Below are the code and all the weights of a small trained network. Each question names an input and a class and asks about switching units off, where a switched-off unit gives its printed mean instead of its output.

import numpy as np


def w(rows, s, z=0):
    codes = np.array(rows[::2]) - 128.0
    scale = np.full(codes.shape[1], s)
    scale[-1] = z or s
    return codes * scale


def f(y):
    return np.maximum(y, 0)


def log_softmax(a):
    a = a - a.max(-1, keepdims=True)
    return a - np.log(np.exp(a).sum(-1, keepdims=True))


def net(x, mask):
    res = np.array(x, float).reshape(1, 4) / 4 @ E
    y = f(res @ A[0][:, :-1].T + A[0][:, -1])
    res = res + np.where(mask, y, B[0][:, -1]) @ B[0][:, :-1]
    return log_softmax(res[-1] @ U[:, :-1].T + U[:, -1])


A, B = {}, {}
E = w([
[112,104,125,206,125,33,133,112],'x0',
[7,208,190,125,116,110,214,97],'x1',
[70,100,75,176,192,126,52,181],'x2',
[62,189,101,167,180,190,117,12],'x3',
],0.015)
A[0] = w([
[120,91,134,182,139,100,118,150,92],'N1',
[92,86,26,159,234,209,86,111,90],'N2',
[114,185,129,109,113,146,155,62,91],'N3',
[160,119,144,199,149,14,100,178,142],'N4',
[117,99,70,142,136,221,83,84,127],'N5',
[138,168,137,115,137,122,172,9,109],'N6',
[161,97,91,128,128,137,101,115,22],'N7',
[66,120,131,143,145,145,114,114,41],'N8',
[60,111,65,185,176,147,131,133,218],'N9',
[174,74,41,121,144,124,69,140,155],'N10',
[125,137,114,164,162,158,51,126,2],'N11',
[80,97,82,120,198,145,172,86,98],'N12',
[32,147,159,180,152,171,84,85,106],'N13',
[161,38,79,108,179,196,73,109,151],'N14',
[130,58,135,153,108,72,76,175,129],'N15',
],0.014,0.0071)
B[0] = w([
[67,155,139,169,104,99,115,96,178],'N1',
[170,246,62,242,157,163,53,182,254],'N2',
[68,121,105,121,107,128,182,74,213],'N3',
[60,52,90,222,62,97,137,159,250],'N4',
[192,205,87,114,130,176,77,87,212],'N5',
[137,182,150,170,40,152,163,33,234],'N6',
[105,63,183,137,78,162,174,112,167],'N7',
[62,111,139,183,167,121,140,182,167],'N8',
[78,163,107,118,185,109,76,185,227],'N9',
[157,42,189,151,90,189,140,99,247],'N10',
[60,162,160,212,73,196,118,68,178],'N11',
[82,191,153,148,143,84,130,160,186],'N12',
[88,173,189,149,235,72,104,184,232],'N13',
[216,181,105,127,177,170,56,154,240],'N14',
[113,43,77,151,40,116,118,163,238],'N15',
],0.012,0.02)
U = w([
[127,212,162,89,76,77,196,22,208],'0',
[99,175,190,2,60,181,146,246,216],'1',
[117,34,62,194,81,55,80,174,90],'2',
[39,185,158,132,214,88,133,126,102],'3',
[222,67,139,126,115,174,76,144,102],'4',
[127,120,172,113,124,58,208,178,35],'5',
[158,173,50,177,182,179,45,128,2],'6',
],0.015,0.0085)

Each question gives the input, the list of numbers given to net, and the class t.
The units are the neurons (one row each of A and B). Each row of codes is followed by its name. A weight is (code - 128) times the scale printed after its matrix; where a second scale follows, it is the last column's (A, B and U).
mask holds one flag per neuron, in row order. A switched-off neuron (its flag False) gives its mean, the last column of its row in B, instead of its output. The means were averaged over made-up inputs and are rounded, as every weight is.
A unit's drop is (log p(t) with every unit on - log p(t) with that unit switched off) / (log p(t) with every unit on - log p(t) with every unit switched off).
The circuit of an input: a set's keep is (log p(t) with only the set's units on - log p(t) with every unit switched off) / (log p(t) with every unit on - log p(t) with every unit switched off). Starting from the 12 units with the biggest drops (on a tie, the unit counted first), units are removed one at a time, each time the one whose removal leaves the highest keep (on an exact tie, the one counted first), for as long as the keep stays at least 0.8.
units of the circuit, in order: the units of the circuit, biggest drop first
k most important neurons: the k neurons with the biggest drops, biggest first
drop of u: that unit's drop, to one decimal
input [6,2,-8,-4], class 0: 4 most important neurons -> [N15; N2; N6; N9]
input [-8,-4,-4,0], class 4: units of the circuit, in order -> [N2]
input [-5,-1,-3,-6], class 1: units of the circuit, in order -> [N4; N2]
input [-1,3,6,6], class 3: 3 most important neurons -> [N13; N12; N8]
input [-3,-7,4,-4], class 4: 2 most important neurons -> [N10; N14]
input [-2,3,-4,-6], class 1: 2 most important neurons -> [N6; N4]
input [-5,5,1,-2], class 1: 2 most important neurons -> [N6; N2]
input [6,1,4,2], class 3: 2 most important neurons -> [N13; N9]
input [-6,-8,2,-2], class 4: 3 most important neurons -> [N10; N7; N9]
input [-5,3,-6,-6], class 1: drop of N6 -> 1.9
input [-2,4,4,5], class 3: drop of N13 -> 0.3
input [-6,2,0,-8], class 1: drop of N4 -> 0.7
input [6,1,-7,7], class 0: drop of N6 -> 0.2
input [6,5,-3,1], class 0: units of the circuit, in order -> [N6]
